Each row has a name. Each question is about the rows just above it.

D: [ 1.39 -0.02 -1.17 -0.67 -0.96 -0.42]
B: [-8.31 -1.05  0.48  0.63  5.13  1.48]
E: [-1.06  1.34  0.96  2.19  0.43  1.88]
H: [ 0.36  4.76 -1.19 -2.45  1.92 -1.49]
F: [ 0.38  1.17 -1.36 -0.76  0.07 -0.21]
J: [ 0.47  0.17 -0.85 -0.53 -0.26 -0.25]
U: [ 1.12  0.33 -1.33 -1.30 -0.44 -0.86]
C: [-2.65  1.10 -1.96  4.44 -0.26  5.00]
Does one of the named rows hold [ 1.39 -0.01 -1.17 -0.67] side by side, in this order?
no
Shift each entry of [-1.19 -2.45  1.92] by -1 times 0.01:
[-1.20 -2.46  1.91]

Q: [ 4.30  3.73  1.01 -0.85  0.07 -1.03  2.76  3.07  2.04  2.14  2.32  2.53
 -2.00  7.56  2.68  3.71  1.39  1.41 -1.00 -1.48  1.77 -0.21 -2.71  1.68
  2.64  1.28  2.04 -2.84  5.22  3.86  5.40  3.45 -2.10 -2.10  0.42 -3.80
 -3.35 -2.68 -1.59  3.84 -1.53 -0.39 -1.24  1.85  1.10  5.88 -3.35  0.87
  0.41 -0.19]
M: [ 2.34  1.87  1.27 -0.69 -1.19  1.58  0.40  2.22  2.88  0.47  2.32  1.48
  0.68  4.41  0.97  4.05 -0.81 -0.95  1.51  0.97  6.33  0.57 -0.72  3.57
  0.58 -0.96 -1.62 -4.48  3.78  5.33  3.79  1.74  2.19 -0.33 -1.02 -0.55
 -2.20 -2.82 -1.72  4.09 -1.63  3.26 -2.18  1.65  2.48  3.06 -2.51  0.24
 -3.61 -0.04]
X: [ 4.30  3.73  1.01 -0.85  0.07 -1.03  2.76  3.07  2.04  2.14  2.32  2.53
 -2.00  7.56  2.68  3.71  1.39  1.41 -1.00 -1.48  1.77 -0.21 -2.71  1.68
  2.64  1.28  2.04 -2.84 -1.15  1.10  2.58  0.03 -2.41 -1.66 -0.69 -5.97
 -1.62 -1.78 -0.60  0.64  0.28  2.40  0.76  1.25  3.29  2.53 -1.54 -0.80
 -1.00  0.52]
N: [ 4.30  3.73  1.01 -0.85  0.07 -1.03  2.76  3.07  2.04  2.14  2.32  2.53
 -2.00  7.56  2.68  3.71  1.39  1.41 -1.00 -1.48  1.77 -0.21 -2.71  1.68
  2.64  1.28  2.04 -2.84 -1.15  1.10  2.58  0.03 -2.41 -1.66 -0.69 -5.97
 -1.62 -1.78 -0.60  0.64  0.28  2.40  0.76  1.25 -0.64  2.53 -1.54 -0.80
 -1.00  0.52]
Move every entry of [-1.48] by -1 step of 0.01.
[-1.49]
Is [2.68 3.71 1.39] printed in one of the named rows, side by side and in this order?
yes
Shift each entry of [3.29 2.53] by +1 times 0.01:
[3.30 2.54]
Among the named rows, does one hold [-1.58  3.84 -1.53] next to each other, in this order?
no
Is [-0.69 -1.19] printed in one of the named rows, side by side and in this order?
yes

G: [2.15 1.90 1.79 0.64 1.98 2.27 2.97 2.11 2.41 1.07 2.25 2.18 1.16 1.43
 2.80 0.99 1.84 2.09 4.49 1.16 2.34 1.69 1.18 2.16 1.92 0.53 0.66 2.52
 1.29 1.63 4.98 1.73 3.18 1.34 1.92 2.02 2.19 1.12 2.14 1.29 1.74 1.89
 0.84 1.52 2.83 1.38 1.75 3.06 2.15 2.56 1.04 2.10 3.53 1.93 1.60 1.26
 1.59 1.65 1.43 2.01]
P: [2.84 1.47 0.75 0.86 1.58 7.06 1.49 0.96 3.71 2.50 1.46 2.15 1.44 2.60
 2.27 0.37 1.10 1.93 1.93 1.20 5.31 1.67 1.19 2.37 1.02 0.45 2.66 2.87
 1.37 4.66 0.77 1.11 2.95 2.33 2.38 2.10 3.10 4.50 1.58 1.92 1.01 1.79
 1.34 1.83 3.32 1.12 1.28 3.21 3.49 2.57 2.68 2.45 1.15 1.39 4.21 0.62
 1.79 1.01 1.38 3.35]
L: [2.84 1.47 0.75 0.86 1.58 7.06 1.49 0.96 3.71 2.50 1.46 2.15 1.44 2.60
 2.27 0.37 1.10 1.93 1.93 1.20 5.31 1.67 1.19 2.37 1.02 0.45 2.66 2.87
 1.37 4.66 2.16 1.11 2.95 2.33 2.38 2.10 3.10 2.04 1.58 1.92 1.01 1.79
 1.34 1.83 3.32 1.12 1.28 3.21 3.49 2.57 2.68 2.45 1.15 1.39 4.21 0.62
 1.79 1.01 1.38 3.35]
Shift each entry of [2.52 1.29] by +1 times 0.01:
[2.53 1.30]
Among the named rows, does one hold [1.02 0.45 2.66] next to each other, in this order?
yes
Does one of the named rows hold [1.20 5.31] side by side, in this order?
yes

W: [-2.73  2.75  1.02  0.66  1.47]
S: [ 2.42  2.17  1.04  0.07 -0.45]
A: [-2.73  2.75  1.02 -0.32 -0.95]
Is [1.47 0.66 1.02 2.75] printed in one of the named rows, side by side and in this order?
no
Among the named rows, does one hold [2.75 1.02 0.66] next to each other, in this order?
yes

K: [ 1.84 -3.10  6.70 -2.11 -0.68  4.45  1.05 -1.59 -4.16  3.22]
R: [ 1.10  0.80 -0.85 -0.87 -1.17  1.55 -2.76 -1.67  1.28  1.29]
T: [ 1.07  1.68 -4.28 -0.56 -0.80  3.26  1.72 -6.32 -2.21  2.99]
Y: [-2.53  3.27  1.62 -0.72  4.59  1.83  3.20  1.50  5.07 -3.31]
Z: [-1.49 -1.70  3.49  0.75  1.42 -4.10  0.99  6.52  0.56 -3.18]
Is [3.49 0.75] printed in one of the named rows, side by side and in this order?
yes
Shift each entry of [-3.10  6.70 -2.11] by +1 times 0.01:
[-3.09  6.71 -2.10]
Among the named rows, does one hold [-1.67  1.28  1.29] next to each other, in this order?
yes

zusun: [-1.38 -0.33  0.79 -3.73]
mipe: [-2.70  3.17 -2.58 -1.56]
dozun: [ 1.05 -2.68 -7.21  3.51]
menet: [-1.09  0.00  0.89 -4.04]
Fikeg: [ 1.77  5.21 -0.78  3.23]
zefo: [-1.12 -0.11  0.67 -3.94]
seg: [ 1.13 -4.32 -8.09  3.58]
kozo: [-2.63  5.48 -1.42 -2.06]
mula: [-1.64 -0.33  0.79 -3.73]
fuliz: [ 2.09 -4.26 -8.17  1.01]
Paru: [-1.49 -0.32  0.44 -4.06]
Mifo: [-2.64  2.68  3.56  1.75]
Does one of the named rows hold [-8.09  3.59] side by side, in this order?
no
Does one of the named rows hold [-1.09  0.00  0.89 -4.04] side by side, in this order?
yes
Move every entry of [-1.38 -0.33  0.79] by +1 step of 0.01.
[-1.37 -0.32  0.80]
Move every entry of [-0.33] by +1 step of 0.01.
[-0.32]
Is [-7.21  3.51] printed in one of the named rows, side by side and in this order?
yes

